Here is a tiny trained network, its code and every weight. The questions are about switching its units off for an input and a class, where a switched-off unit gives its printed mean instead of its output.

import numpy as np


def w(rows, s, z=0):
    codes = np.array(rows[::2]) - 128.0
    scale = np.full(codes.shape[1], s)
    scale[-1] = z or s
    return codes * scale


def norm(h):
    return h / np.sqrt((h * h).mean(-1, keepdims=True) + 1e-5)


def f(y):
    return np.maximum(y, 0)


def log_softmax(a):
    a = a - a.max(-1, keepdims=True)
    return a - np.log(np.exp(a).sum(-1, keepdims=True))


def net(x, mask):
    res = np.array(x, float).reshape(1, 8) / 4 @ E
    u = 0
    for l in range(3):
        y = f(norm(res) @ A[l][:, :-1].T + A[l][:, -1])
        res = res + np.where(mask[u : u + 9], y, B[l][:, -1]) @ B[l][:, :-1]
        u += 9
    return log_softmax(norm(res)[-1] @ U[:, :-1].T + U[:, -1])


A, B = {}, {}
E = w([
[130,139,121,119,129,140,135,120],'x0',
[109,133,30,78,54,2,199,151],'x1',
[98,111,124,119,248,59,126,28],'x2',
[128,119,110,134,109,137,105,94],'x3',
[14,72,36,155,153,217,109,191],'x4',
[127,132,141,125,137,122,139,149],'x5',
[131,147,116,119,134,140,135,120],'x6',
[128,137,107,124,118,147,123,96],'x7',
],0.0064)
A[0] = w([
[219,124,171,101,2,190,147,160,225],'0.n1',
[147,127,120,118,223,67,105,80,104],'0.n2',
[23,81,98,121,162,153,131,131,98],'0.n3',
[50,70,59,132,210,162,153,131,3],'0.n4',
[195,127,194,192,131,140,126,91,74],'0.n5',
[159,68,188,80,153,146,166,169,115],'0.n6',
[151,175,129,133,152,124,142,90,57],'0.n7',
[79,145,56,83,73,29,185,135,192],'0.n8',
[52,93,56,124,96,226,116,230,108],'0.n9',
],0.0073,0.0024)
B[0] = w([
[189,211,125,193,239,55,83,165,249],'0.n1',
[119,88,134,55,64,193,180,104,195],'0.n2',
[149,198,71,134,189,109,81,172,194],'0.n3',
[207,187,125,142,210,61,42,152,194],'0.n4',
[32,179,135,47,79,163,103,180,182],'0.n5',
[154,206,97,157,117,177,136,43,151],'0.n6',
[127,1,162,166,141,103,106,171,150],'0.n7',
[165,114,73,161,47,29,132,144,254],'0.n8',
[113,50,161,84,8,185,196,93,249],'0.n9',
],0.0084,0.0076)
A[1] = w([
[112,82,215,68,139,231,122,112,135],'1.n1',
[121,90,191,173,132,246,134,128,49],'1.n2',
[123,96,123,162,191,159,126,131,8],'1.n3',
[130,112,188,85,223,170,84,94,170],'1.n4',
[99,103,85,149,106,60,174,111,93],'1.n5',
[111,196,168,175,212,181,69,116,24],'1.n6',
[156,181,138,123,143,207,90,164,158],'1.n7',
[84,138,205,121,135,138,172,72,47],'1.n8',
[142,136,158,89,205,155,117,146,152],'1.n9',
],0.011,0.0014)
B[1] = w([
[203,189,86,160,239,6,112,120,250],'1.n1',
[169,103,186,100,191,110,204,65,233],'1.n2',
[96,100,129,98,92,179,171,127,152],'1.n3',
[169,243,135,191,46,109,192,206,236],'1.n4',
[114,151,215,140,240,254,120,105,237],'1.n5',
[64,58,69,74,28,216,104,213,249],'1.n6',
[96,73,177,91,125,122,132,26,254],'1.n7',
[186,133,92,183,100,40,97,135,163],'1.n8',
[104,66,138,200,71,157,71,132,202],'1.n9',
],0.0093,0.0072)
A[2] = w([
[111,99,129,116,51,161,140,176,145],'2.n1',
[134,94,199,84,145,154,155,77,4],'2.n2',
[70,83,57,112,200,110,98,139,131],'2.n3',
[77,163,72,113,216,87,74,115,155],'2.n4',
[129,107,101,139,123,157,158,156,65],'2.n5',
[127,69,132,83,132,90,158,55,59],'2.n6',
[85,98,160,90,149,92,188,76,52],'2.n7',
[71,105,129,146,55,188,160,152,160],'2.n8',
[79,131,212,88,121,168,11,121,90],'2.n9',
],0.013,0.0016)
B[2] = w([
[62,125,61,117,242,204,14,32,254],'2.n1',
[130,78,127,65,94,26,223,81,231],'2.n2',
[252,210,207,203,100,52,198,143,170],'2.n3',
[209,194,115,201,75,20,92,178,198],'2.n4',
[67,146,193,121,87,137,67,102,164],'2.n5',
[73,65,208,69,141,211,155,144,236],'2.n6',
[117,28,147,72,172,210,140,78,218],'2.n7',
[1,177,85,137,101,207,74,244,253],'2.n8',
[3,138,3,174,149,223,121,146,206],'2.n9',
],0.0085,0.0072)
U = w([
[25,110,76,142,128,194,85,158,194],'0',
[217,161,135,196,130,12,152,166,181],'1',
[114,1,195,53,158,123,237,73,6],'2',
],0.0094,0.0012)

Each question gives the input, the list of numbers given to net, and the class t.
The units are the neurons (one row each of A and B). Each row of codes is followed by its name. A weight is (code - 128) times the scale printed after its matrix; where a second scale follows, it is the last column's (A, B and U).
mask holds one flag per neuron, layer by layer. A switched-off neuron (its flag False) gives its mean, the last column of its row in B, instead of its output. The means were averaged over made-up inputs and are rounded, as every weight is.
A unit's drop is (log p(t) with every unit on - log p(t) with that unit switched off) / (log p(t) with every unit on - log p(t) with every unit switched off).
most important unit: the unit with the biggest drop
k most important neurons: the k neurons with the biggest drops, biggest first
top k neurons in layer l: the k neurons of layer l with the biggest drops, biggest first
drop of u: that unit's drop, to one decimal
input [5,8,2,-4,-2,-8,-4,8], class 2: most important unit	0.n1
input [2,7,1,7,-5,0,-1,7], class 2: top 2 neurons in layer 0	(0.n3, 0.n4)
input [-8,-6,7,5,-1,-4,3,4], class 1: 3 most important neurons	(1.n1, 0.n1, 0.n2)
input [-8,-2,0,-1,6,-8,1,1], class 2: 3 most important neurons	(0.n9, 0.n8, 0.n1)
input [-2,-3,1,3,-5,1,-7,-2], class 1: 2 most important neurons	(1.n1, 0.n8)
input [-8,4,6,5,0,1,-8,-2], class 2: 2 most important neurons	(0.n1, 0.n2)
input [-7,-1,-6,-2,-8,5,7,1], class 0: 2 most important neurons	(0.n8, 1.n1)
input [3,7,1,3,5,1,-5,4], class 1: top 3 neurons in layer 1	(1.n6, 1.n4, 1.n9)
input [6,1,2,4,-2,1,-2,4], class 2: 3 most important neurons	(1.n6, 2.n2, 1.n9)
input [8,7,1,0,-3,0,5,6], class 2: top 3 neurons in layer 1	(1.n1, 1.n4, 1.n6)
input [-4,-7,-2,-3,7,2,-6,-5], class 2: 2 most important neurons	(0.n9, 1.n2)
input [-7,-8,-5,4,6,-8,1,-8], class 2: drop of 0.n9	0.9
input [-2,-3,7,6,-2,0,3,-8], class 1: drop of 2.n5	0.0
input [1,-8,-5,5,8,6,-4,6], class 2: most important unit	0.n9
input [3,-2,-2,-3,4,-1,4,-8], class 2: drop of 0.n9	1.2
